-2.0   1.7   1.3  -0.9   2.0  -2.0   1.9
-1.2   1.6   1.7  -1.3   0.2   0.9   0.7
ans = 0.9

  4.275  -13.940   13.777  -12.389
 -6.455   14.387   -8.220   13.793
ans = -8.220

 0.227   0.231   0.028   0.073   0.136   0.022  -0.066
-0.157  -0.159   0.037  -0.034   0.005   0.043   0.170
ans = 0.043

 0.004   0.022  -0.134  -0.101
-0.115   0.151  -0.006   0.159
ans = -0.006

-0.154   0.160  -0.121  -0.054
 0.099  -0.075  -0.174   0.089
ans = -0.174

-103.0   139.7  -112.2   162.2   145.6   -77.0    71.5
 -70.9   -76.4   118.4  -119.3   -65.0    22.3  -169.1
ans = 22.3

 162.99    12.33   -30.91  -116.75
  71.85    -9.39     7.17   -73.36
ans = 7.17
---
[[ -6 -17  -5 -18  13]
 [ 45 -48  -9  -1 -13]
 [-32  -7  -3   1 -11]] ==> -9, 45

[  8   0  13  -7 -26  48 -15] ==> -7, 48

[-34  -5 -34   2 -38  26 -33] ==> 2, 26

[ -4   7   1   5  52 -44  42] ==> 5, 52

[[ 37   8 -22  23 -23  13 -16]
 [ -9  18  -1 -15  30   0  36]
 [-13  19   2 -19  36   0  43]] ==> -15, 43

[-51  13  19   7  46] ==> 19, 46

[  5  38 -40   4  -5 -25  23] ==> 4, 38
---
[-3 -3 -4  0 21 42  7] -> 42, -4

[[  0   1  -1  -2 -47   1]
 [  0   0   0   0   6  -1]] -> 6, -47

[[-23  15   7  -4 -21 -19]
 [ 13  26  -4  13   0  18]
 [ 45   3 -36 -16  16 -16]] -> 45, -36

[[  1  -1  -1   0   3]
 [  2  -1  -2 -41   2]] -> 3, -41

[ 50  -7  48 -21  32] -> 50, -21

[  2  -6   6   5  51 -13   2] -> 51, -13

[[-15 -17 -20 -16 -13]
 [ 48  50  43   9  41]
 [-20 -15 -11  10 -22]] -> 50, -22

[36 -8 50 -9] -> 50, -9

[ 36 -14  -8  40] -> 40, -14

[[ -8   7  -5  -7  -8  -8  50]
 [  2   5  -4  -5 -38 -22 -17]
 [ 11  -3   7   3 -34 -13  49]] -> 50, -38
---
array([  65.9,  150.2,  -53.5,   79.2,  -90.5, -127.1,   74.1]) -> -90.5

array([[ 18.53,   8.55,  -0.02,  -0.65, -10.07, -13.41,  -9.21],
       [-16.08,  -2.14,  -5.49,   1.75,   3.20,  15.94,   4.48]]) -> -13.41

array([[-140.3,  176.9,    9.7,  -98.5,  118.7,  156.0,  157.5],
       [ 196.5, -121.7,   77.1,  -53.1, -107.7,  216.8,   71.0],
       [ 209.1, -143.9,   16.0,   -1.6,  146.6,  -86.0,  196.3]]) -> -140.3

array([[ 0.11,  1.26,  0.60, -0.31, -0.76, -0.57],
       [-0.50,  1.48, -1.44, -0.06,  0.30,  0.04],
       [-1.68, -0.66,  0.46, -0.32, -0.49, -0.40]]) -> -1.44

array([[ 0.110, -0.013,  0.010,  0.058],
       [ 0.056,  0.011,  0.190,  0.020],
       [ 0.053, -0.046, -0.159, -0.042]]) -> -0.046

array([[ 0.120,  0.107, -0.039,  0.066, -0.149,  0.172],
       [ 0.150,  0.026,  0.094,  0.026,  0.060,  0.013],
       [ 0.117,  0.016,  0.076, -0.132,  0.118,  0.058]]) -> -0.132

array([ 1.836,  1.570,  1.321,  1.033, -1.465, -0.230]) -> -0.230

array([-0.176, -0.071,  0.203, -0.184, -0.099, -0.065, -0.081]) -> -0.176
---
[[-31 -20  -7  17  27]
 [ -1  14 -17 -17 -34]] --> -17

[[9098 3792 1828 6746]
 [4367 4111 4322 6771]] --> 4111

[[402 304 338 543 894  97]
 [366 326 375 565 436 377]] --> 565

[[52 83 69  2 63]
 [76 79 67 15 60]] --> 67

[[-11  26   4 -34]
 [-34  40  16 -28]] --> 40

[[ 88 124 160 186]
 [123 201   1  89]] --> 201

[[ 221  380  411 -548  554  694 -593]
 [ 574  145    9  223  522  250    1]] --> 522

[[733 748 829 883 782 564]
 [759 747  52 391 580 675]] --> 391
---
[ 43 -45   5 -17 -15] out 5

[[-48  28  26   7  -2  33]
 [ 10 -25  22  20  14  40]
 [-39  -9  32 -37 -18  33]] out 7

[ 36  37  -5 -14  -7 -12] out -14

[-17   3  42  20] out 3

[[ 16  -3   1  10]
 [ -1  -9  -5  10]
 [  8 -44  -1  28]] out -3

[ 13 -12 -15  41] out -12

[[  3   7  29  16   0  14  11]
 [ -3  22 -23  36  29  21 -12]
 [-29   8  15   6  44  20  10]] out 0

[ 41 -23   0  43  29] out 0

[[-21  26  -3  51 -44   2  22]
 [-18   6   3   5 -18  -4  -9]] out -44
---
[[16.37, -8.95, 11.64, -10.21],
 [2.73, 1.31, 3.86, 8.41],
 [-5.21, -2.66, 12.46, -15.51]] -> -10.21

[-0.9, 0.2, 1.6, 0.3, -1.1] -> -0.9

[16.519, -13.681, -6.492, -1.478] -> -6.492

[-0.131, 0.153, 0.180, -0.145, 0.047, 0.100] -> -0.131

[1.33, 1.49, -1.05, 1.39, 0.75, -1.57] -> -1.05

[-0.9, 1.8, 0.7, 0.0, -1.4] -> -0.9

[-0.158, -0.135, -0.037, -0.139, 0.095] -> -0.139

[1.029, -0.250, -1.269, -1.645, 0.477] -> -1.269

[-1.14, 1.32, 0.94, -0.29, -0.01, -0.20] -> -0.29

[-0.14, -0.15, 0.14, -0.16, -0.19] -> -0.16
---
[229 377 691 646 819 666 555] Answer: 646, 819

[7793 5704 7845 8832 1751] Answer: 7845, 8832

[7 4 1 5 6] Answer: 1, 7

[-686 -369 -601  631  689] Answer: -601, 689

[[ 23 131 212  44  90 201 153]
 [ 85 103 144 103  73 155 193]
 [ 66  41  91  29  29 136 185]] Answer: 103, 212

[[8572 3284 6989 8398 4476 5063 3305]
 [5881 9046 7203 5450 4523 9361 2883]
 [7187 2699 2734 4720 8611 9093 6935]] Answer: 5450, 9361
---
7.983,-18.746,-11.121,11.021,-7.752,4.159,6.092
4.750,-12.799,-12.629,-1.050,-11.608,-5.108,7.519
-11.020,-3.400,12.912,-3.953,-6.721,13.127,12.447
yields -5.108

-14.97,-4.68,10.97,-11.42,-13.32,-15.09
-15.23,-8.85,11.98,-6.92,-9.38,-15.56
yields -9.38

0.1,-0.6,1.1,-0.3,-1.7
0.1,1.3,0.6,-0.5,0.3
-0.5,-2.1,-0.1,0.3,-1.0
yields -0.5

0.153,0.127,-0.230,0.141,0.042,0.001,-0.028
0.005,-0.191,-0.129,-0.027,-0.082,-0.193,0.007
0.039,-0.126,0.025,-0.144,-0.173,0.022,-0.104
yields -0.193

-4.429,10.750,4.229,4.153
0.208,-14.469,12.456,-2.650
-3.513,3.227,-3.808,3.754
yields 12.456

0.09,-0.07,-0.11,0.05
0.03,0.14,0.03,-0.03
yields 0.03
